(in the rows, 128 means zero)
Each row has two labels, one from each of two sets.
[127 108 149  70 104 166 153 134 120 130 118 108 167 182  86 130 125] => B & z771
[ 97 133 106  62  88 157 153 141  74 165  94 113 142 181 114 151 126] => B & z771
[121 101 142 124 130 155 145  86  95 148 142 110 140 181  95 139 113] => B & z932
[132 113 143  95 165 142 152 149 119 140 137 101 135 150 117 121 131] => B & z771
[121 121 135  59 141 144 154 115 108 125 143 129 120 151  46 135 117] => B & z771
[107 106 107 118 126 160 130 125  78 125 133 109 150 156 178 141 122] => W & z807
[104 121 112  73 128 182 167 134  88 130 150 111 146 166 143 130 138] => W & z807
[125 119  83 154  98 150 120 130  66 123 144 103 141 183 185 134  90] => Y & z932
[134 114  98 126  80 162 149 134  97  94 129 107 156 160 131 110 111] => W & z771
[133 123 138  92 134 159 160 124 133 163 134 101 141 160 172 139 140] => B & z771
[100 120  85  82  75 156 143 127  58 160 141 122 146 148 164 128 104] => W & z785
[140 109 130 126 154 135 157 131  90 134 143 116 142 178 145 122 103] => B & z771
[139  88 108 110 164 142 137 119 104 142 167 105 129 166 149 129  98] => W & z771
[126 113 147  94 133 139 148 129 104 155 134  89 142 166  62 133 186] => B & z771
[124 116 106 113 126 160 162 112 101 152 145 121 125 152  93 132 120] => Y & z771
[126 117 125 115  93 170 128 102 117 165 149 102 140 158  89 126 114] => B & z771
[ 97 119 165  56  82 154 156 124 122 120 124  91 147 159 123 131 125] => W & z807
[103 109  97 114 154 163 138 128 106 168 142 110 141 139 127 108 113] => Y & z559
[103 116 118  45  87 148 166 140  89 172 131 110 147 164 135 134 106] => B & z771
[128 124 128  65  52 140 144 144  89 174 136 129 173 138  73 135 119] => B & z932
[129 113 119  78 156 149 146 154 104 147 146  89 137 147 120 118 120] => B & z771
[155 101 127  63 190 168 133 152  97 166 124 103 160 169  93 143 133] => B & z932
[129 104 149  83 139 120 145 125 110 158 140  92 140 154  75 129 108] => B & z771
[121 104  97 141 193 162 154 121 110 146 131 137 168 180 161 101  90] => Y & z771
[127 105 111 132 150 167 119 101 110 135 121 117 150 160 143 152 127] => B & z785
[ 99 113  97  48  60 159 141 121 100 157 151 110 152 168 119 149 136] => W & z932
[134 118 102  41  59 132 152 136 109 169 123 106 126 159 105 153 127] => W & z771
[123 116 118  69  90 118 144 123 126 161 136 116 149 178 109 126 113] => W & z932
[110 108  80  68  92 150 149 104  72 158 140 113 157 140 160 144 104] => W & z771
[107 103 110  57 103 148 136 157  83 173 139 115 155 186 141 134 120] => B & z932
[112 116  83 186 174 159  88 102 102 162 129 101 128 152 252 116  83] => Y & z807
[140 104 110  84 138 161 150 134  98 173 124 145 140 172  86 128 116] => B & z771
[122 109 153  99 132 175 145 120 141 135 155 106 145 180  81 127 107] => Y & z932
[135 116 146 101  94 157 156 121 111 137 130 118 124 181 114 132 115] => B & z932
[159 112 150  90 135 164 136 125  94 147 122  80 136 165  97 123  93] => B & z771
[125 100 108  38  63 144 155 128  98 163 151 122 160 162 124 134 118] => W & z771
[140 111 115  72 105 165 152 125 109 133 115  88 145 150  89 142 122] => W & z771
[116 120  79 141 147 167 140 131  93 127 127 125 148 177 144 138  81] => Y & z807
[127 105 140  82 123 152 159 114 132 126 150 104 133 156 113 127 126] => W & z771
[113 122 118  67 123 162 157 134 100 159 137 109 138 151 138 126 103] => W & z771
[117 113 133 136  74 159 152 114 115  93 130 123 144 161 174 142 116] => W & z932
[114 135 126  83  76 163 124 146 101 152 128 129 153 153 143 143 114] => W & z932

Each row has two labels, one from each of two sets.
[137 130 122 122 148 134 126 126 123  95 107 149 145 136 100 141 124] => Z & z794
[129 136 120 130 157 138 127 125 148 118 128 148 122 121  95 136 121] => Z & Z860
[133 137 113 123 149 144 119 113 141 110 128 140 127 123  95 126 124] => Z & z794
[133 129 110 119 161 137 120 119 156 124 126 129 134 123 101 126 131] => Z & z794
[132 124 128 136 128 150 126 134 140 152 131 108 131 132 143 124 131] => D & z794
[129 136 128 133 138 126 125 131 126 118 128 162 126 122 105 146 128] => Z & Z860
[126 137 116 115 154 138 124 113 146 109 128 132 129 112  86 127 126] => Z & z794
[123 139 132 130 139 141 121 131 162 154 152 121 122 114 122 151 138] => D & Z860
[132 136 127 124 138 124 128 123 121 113 114 138 143 150 121 131 124] => Z & z794
[135 129 123 124 148 133 125 119 140 117 123 129 136 127 107 130 122] => Z & z794
[133 123 133 141 121 121 134 137 105 121 105 166 148 157 136 146 118] => Z & Z860
[129 137 123 121 149 158 116 112 158 148 157  70 131 107 114 116 142] => D & z794
[132 107 131 146 126 140 128 147 138 156 136 123 129 140 149 138 133] => D & Z860
[138 103 127 165  98 127 149 155 103 149  81 135 113 181 192 132 126] => D & z439
[132 122 131 144 119 125 136 141 107 115  99 190 137 157 135 144 118] => Z & Z860
[135 125 123 131 147 132 128 128 132 104 101 152 141 136 112 145 134] => Z & z794
[133 125 117 131 136 135 141 130 116  94 111 143 117 132 108 121 125] => Z & z439
[133 129 119 117 149 133 120 116 139 110 119 132 137 122 105 130 129] => Z & z794
[127 139 123 124 150 132 119 124 147 105 135 139 126 109  87 137 130] => Z & Z860
[135 127 118 125 143 146 137 127 130 105 115 143 147 127 109 137 131] => Z & z794
